Here is a tiny trained network, its code and every weight. The questions are about switching its units off for an input and a class, where a switched-off unit gives its printed mean instead of its output.

import numpy as np


def w(rows, s, z=0):
    codes = np.array(rows[::2]) - 128.0
    scale = np.full(codes.shape[1], s)
    scale[-1] = z or s
    return codes * scale


def norm(h):
    return h / np.sqrt((h * h).mean(-1, keepdims=True) + 1e-5)


def f(y):
    return y / 2 * (1 + np.tanh(0.7978845608 * (y + 0.044715 * y**3)))


def log_softmax(a):
    a = a - a.max(-1, keepdims=True)
    return a - np.log(np.exp(a).sum(-1, keepdims=True))


def net(x, mask):
    res = np.array(x, float).reshape(1, 3) / 4 @ E
    u = 0
    for l in range(4):
        y = f(norm(res) @ A[l][:, :-1].T + A[l][:, -1])
        res = res + np.where(mask[u : u + 3], y, B[l][:, -1]) @ B[l][:, :-1]
        u += 3
    return log_softmax(norm(res)[-1] @ U[:, :-1].T + U[:, -1])


A, B = {}, {}
E = w([
[103,116,171],'x0',
[2,177,105],'x1',
[210,213,140],'x2',
],0.004)
A[0] = w([
[254,10,84,252],'0.n0',
[210,75,228,60],'0.n1',
[102,81,68,106],'0.n2',
],0.0066,0.0021)
B[0] = w([
[12,128,105,254],'0.n0',
[121,154,2,176],'0.n1',
[111,155,177,142],'0.n2',
],0.0045,0.0049)
A[1] = w([
[138,143,114,154],'1.n0',
[218,1,76,165],'1.n1',
[99,109,110,253],'1.n2',
],0.008,0.0012)
B[1] = w([
[207,61,131,147],'1.n0',
[71,228,3,199],'1.n1',
[201,102,55,253],'1.n2',
],0.0051,0.002)
A[2] = w([
[254,245,178,90],'2.n0',
[138,141,97,127],'2.n1',
[172,234,37,6],'2.n2',
],0.0043,0.0019)
B[2] = w([
[153,2,198,254],'2.n0',
[157,105,216,170],'2.n1',
[36,75,150,240],'2.n2',
],0.0062,0.00096)
A[3] = w([
[105,33,1,254],'3.n0',
[74,67,77,187],'3.n1',
[211,171,217,191],'3.n2',
],0.0067,0.0019)
B[3] = w([
[143,153,161,254],'3.n0',
[194,102,184,198],'3.n1',
[149,2,177,138],'3.n2',
],0.0075,0.007)
U = w([
[173,22,163,60],'0',
[69,214,3,253],'1',
[171,124,142,59],'2',
],0.0076,0.0004)

Each question gives the input, the list of numbers given to net, and the class t.
The units are the neurons (one row each of A and B). Each row of codes is followed by its name. A weight is (code - 128) times the scale printed after its matrix; where a second scale follows, it is the last column's (A, B and U).
mask holds one flag per neuron, layer by layer. A switched-off neuron (its flag False) gives its mean, the last column of its row in B, instead of its output. The means were averaged over made-up inputs and are rounded, as every weight is.
A unit's drop is (log p(t) with every unit on - log p(t) with that unit switched off) / (log p(t) with every unit on - log p(t) with every unit switched off).
The circuit of an input: a set's keep is (log p(t) with only the set's units on - log p(t) with every unit switched off) / (log p(t) with every unit on - log p(t) with every unit switched off). Starting from all 12 units, units are removed one at a time, each time the one whose removal leaves the highest keep (on an exact tie, the one counted first), for as long as the keep stays at least 0.8.
units of the circuit, in order: the units of the circuit, biggest drop first
unit that matters most: the unit with the biggest drop
k most important neurons: the k neurons with the biggest drops, biggest first
drop of u: that unit's drop, to one decimal
input [-7,4,-1], class 2: unit that matters most -> 0.n0
input [1,6,7], class 0: units of the circuit, in order -> (0.n0 2.n0 3.n2 1.n1)
input [2,6,6], class 0: units of the circuit, in order -> (0.n0 0.n1 2.n0 3.n2)
input [-8,5,2], class 2: units of the circuit, in order -> (0.n0 1.n1)
input [0,-7,-4], class 1: 4 most important neurons -> (1.n1 0.n1 2.n0 3.n2)
input [3,3,3], class 0: 4 most important neurons -> (0.n0 3.n2 1.n1 0.n1)
input [3,5,5], class 0: units of the circuit, in order -> (0.n0 0.n1 3.n2 2.n0)
input [2,5,8], class 0: units of the circuit, in order -> (0.n0 3.n2 2.n0)
input [4,-8,-5], class 1: 4 most important neurons -> (0.n1 1.n1 2.n0 3.n2)
input [4,-5,0], class 1: 2 most important neurons -> (0.n1 2.n0)
input [-5,-5,2], class 1: 2 most important neurons -> (1.n1 2.n0)
input [-1,7,7], class 0: 2 most important neurons -> (0.n0 0.n1)
input [2,4,4], class 0: 2 most important neurons -> (0.n0 1.n1)
input [3,-7,1], class 1: unit that matters most -> 1.n1
input [-1,-4,-3], class 1: 4 most important neurons -> (2.n0 0.n1 3.n2 1.n0)
input [0,-6,4], class 1: drop of 3.n2 -> 0.1
input [5,-7,4], class 1: drop of 1.n1 -> 0.9
input [-5,3,-2], class 2: drop of 0.n0 -> 0.5
input [7,-7,3], class 1: drop of 1.n1 -> 0.6
input [-1,-6,2], class 1: units of the circuit, in order -> (1.n1)
